Small tables with named rows and columns. After each table, cells are looked up by row and column.

nupud =
,favuke,nizenes,zekon,gom,gozo,geke,divem,nevoz,ges
semuv,44421,46414,27181,45224,25795,47626,46568,74826,33139
rafilid,45200,46544,63639,45369,49531,48283,46534,76826,26749
dekamo,44553,46383,29908,45057,28523,47253,46291,29820,51888
nazoze,47347,44967,30149,46843,31795,44195,45845,26917,42851
gogep,45439,45933,41369,45383,27418,47003,46091,28723,43738
dof,47351,45090,40604,46715,32268,44824,45766,22563,41498
bubal,45984,46039,27238,45894,45745,45775,46301,24283,60124
duvatik,45466,45685,44731,45373,36190,45355,46087,30059,63998
kunir,43748,46812,57853,44735,27273,49214,46614,71426,27867

What is the zekon of gogep in nupud? 41369
What is the geke of bubal in nupud? 45775
What is the zekon of rafilid in nupud? 63639
What is the gozo of dof in nupud? 32268
What is the zekon of kunir in nupud? 57853
What is the geke of rafilid in nupud? 48283
Row with the largest favuke: dof

Table saler
	lam	dev	senu	tekuzo	pud	zovir	simirab	vafodo
sukid	2.01	-4.14	-0.41	1.85	-4.51	-0.21	-1.62	-3.79
fafo	-5.24	1.52	-4.48	-3.84	-3.08	-5.41	-0.57	-7.63
lud	1.62	-7.01	-0.44	-0.35	0.08	2.51	1.77	3.33
gunide	-4.63	0.54	-2.71	-2.58	-2.74	-3.86	0.34	-4.86
gobo	3.74	-6.47	1.53	2.22	-1.56	2.03	-6.02	3.65
sak	0.19	-4.66	-1.58	-0.80	-1.55	-0.06	0.98	-1.27
guf	-4.47	-0.26	-5.03	-5.80	-1.87	-3.01	4.56	-5.87
dekobep	-0.80	-6.31	-2.11	-5.17	3.78	2.41	2.27	6.67

gobo, simirab: -6.02
guf, pud: -1.87
sak, vafodo: -1.27
guf, simirab: 4.56
gobo, dev: -6.47
lud, zovir: 2.51
gobo, lam: 3.74
sak, lam: 0.19
lud, pud: 0.08
dekobep, dev: -6.31
lud, dev: -7.01

pez
cols = dizim, mamede, lud, fuzilig, diz, ropumis, gosero
banifu: [0.7, 0.9, 0.8, 0.8, 0.6, 0.3, 0.6]
mot: [0.4, 0.4, 0.4, 0.4, 0.5, 0.4, 0.5]
sim: [0.9, 0.4, 0.5, 0.6, 0.6, 0.2, 0.9]
gudali: [0.4, 0.6, 0.3, 0.7, 0.4, 0.3, 0.4]
refado: [0.8, 0.4, 0.8, 0.6, 0.7, 0.3, 0.9]
sati: [0.4, 0.4, 0.5, 0.5, 0.5, 0.5, 0.4]

ropumis of mot: 0.4
lud of gudali: 0.3
fuzilig of sati: 0.5
gosero of sati: 0.4
diz of sati: 0.5
dizim of mot: 0.4
lud of refado: 0.8
diz of gudali: 0.4
dizim of refado: 0.8
gosero of sim: 0.9
lud of banifu: 0.8
ropumis of refado: 0.3
fuzilig of refado: 0.6
fuzilig of banifu: 0.8
dizim of banifu: 0.7
diz of sim: 0.6
Row with the largest fuzilig: banifu

godaf =
cols = kidip, mazi, lineb, siliti, meb, pusez, gemusan, bikol, pala, mobap
gatoli: [4457, 5630, 4706, 4661, 8952, 5097, 4530, 5749, 5012, 2243]
gebom: [4457, 6407, 6124, 6479, 5439, 6008, 6183, 6282, 5850, 5200]
posano: [4457, 5560, 6104, 5023, 6318, 6790, 5025, 7558, 7669, 5881]
pitaf: [4457, 4868, 6218, 4549, 5626, 4016, 3643, 6527, 6509, 6814]
ribapeb: [4457, 6480, 6250, 6268, 5669, 6096, 6676, 4828, 5677, 6765]
dodir: [4457, 5643, 5920, 5566, 4459, 7391, 6718, 4479, 9448, 5894]
tuv: [4457, 6828, 6312, 6772, 5558, 6904, 6937, 3911, 9814, 6135]

gebom, pusez -> 6008
posano, meb -> 6318
ribapeb, bikol -> 4828
gatoli, kidip -> 4457
pitaf, mazi -> 4868
ribapeb, siliti -> 6268
pitaf, kidip -> 4457
gatoli, lineb -> 4706
posano, bikol -> 7558

dizete
|  | nemirik | lel |
|---|---|---|
| rovok | 136 | 39 |
| ramun | 182 | 8 |
| kadega | 171 | 202 |
| vup | 85 | 142 |
| radavo | 162 | 7 |
| zek | 136 | 164 |
| neguge | 166 | 187 |
| fafudo | 18 | 111 |

What is the lel of radavo in dizete?
7
What is the lel of vup in dizete?
142
What is the nemirik of vup in dizete?
85
What is the nemirik of kadega in dizete?
171
What is the lel of rovok in dizete?
39
What is the lel of fafudo in dizete?
111

biv
|  | fov | bagavo | bupepe | meba |
|---|---|---|---|---|
| kuv | 109 | 109 | 166 | 70 |
| lus | 123 | 110 | 127 | 130 |
| mil | 124 | 112 | 176 | 81 |
| kiv | 112 | 110 | 152 | 54 |
| redi | 109 | 111 | 50 | 166 |
| dudan | 111 | 112 | 159 | 92 |
| linem | 118 | 112 | 234 | 100 |
| bita | 110 | 109 | 84 | 145 |
| finaneg | 107 | 110 | 159 | 86 |

What is the bupepe of kuv in biv? 166
What is the bagavo of finaneg in biv? 110
What is the bupepe of bita in biv? 84
What is the meba of lus in biv? 130
What is the bupepe of linem in biv? 234
What is the meba of kuv in biv? 70
What is the bagavo of kuv in biv? 109
What is the bupepe of redi in biv? 50
What is the fov of finaneg in biv? 107
What is the fov of bita in biv? 110
What is the bupepe of lus in biv? 127
What is the bagavo of kiv in biv? 110
What is the fov of kiv in biv? 112
What is the fov of redi in biv? 109
What is the fov of dudan in biv? 111
What is the bagavo of linem in biv? 112
What is the fov of kuv in biv? 109
What is the meba of kiv in biv? 54
What is the bagavo of lus in biv? 110

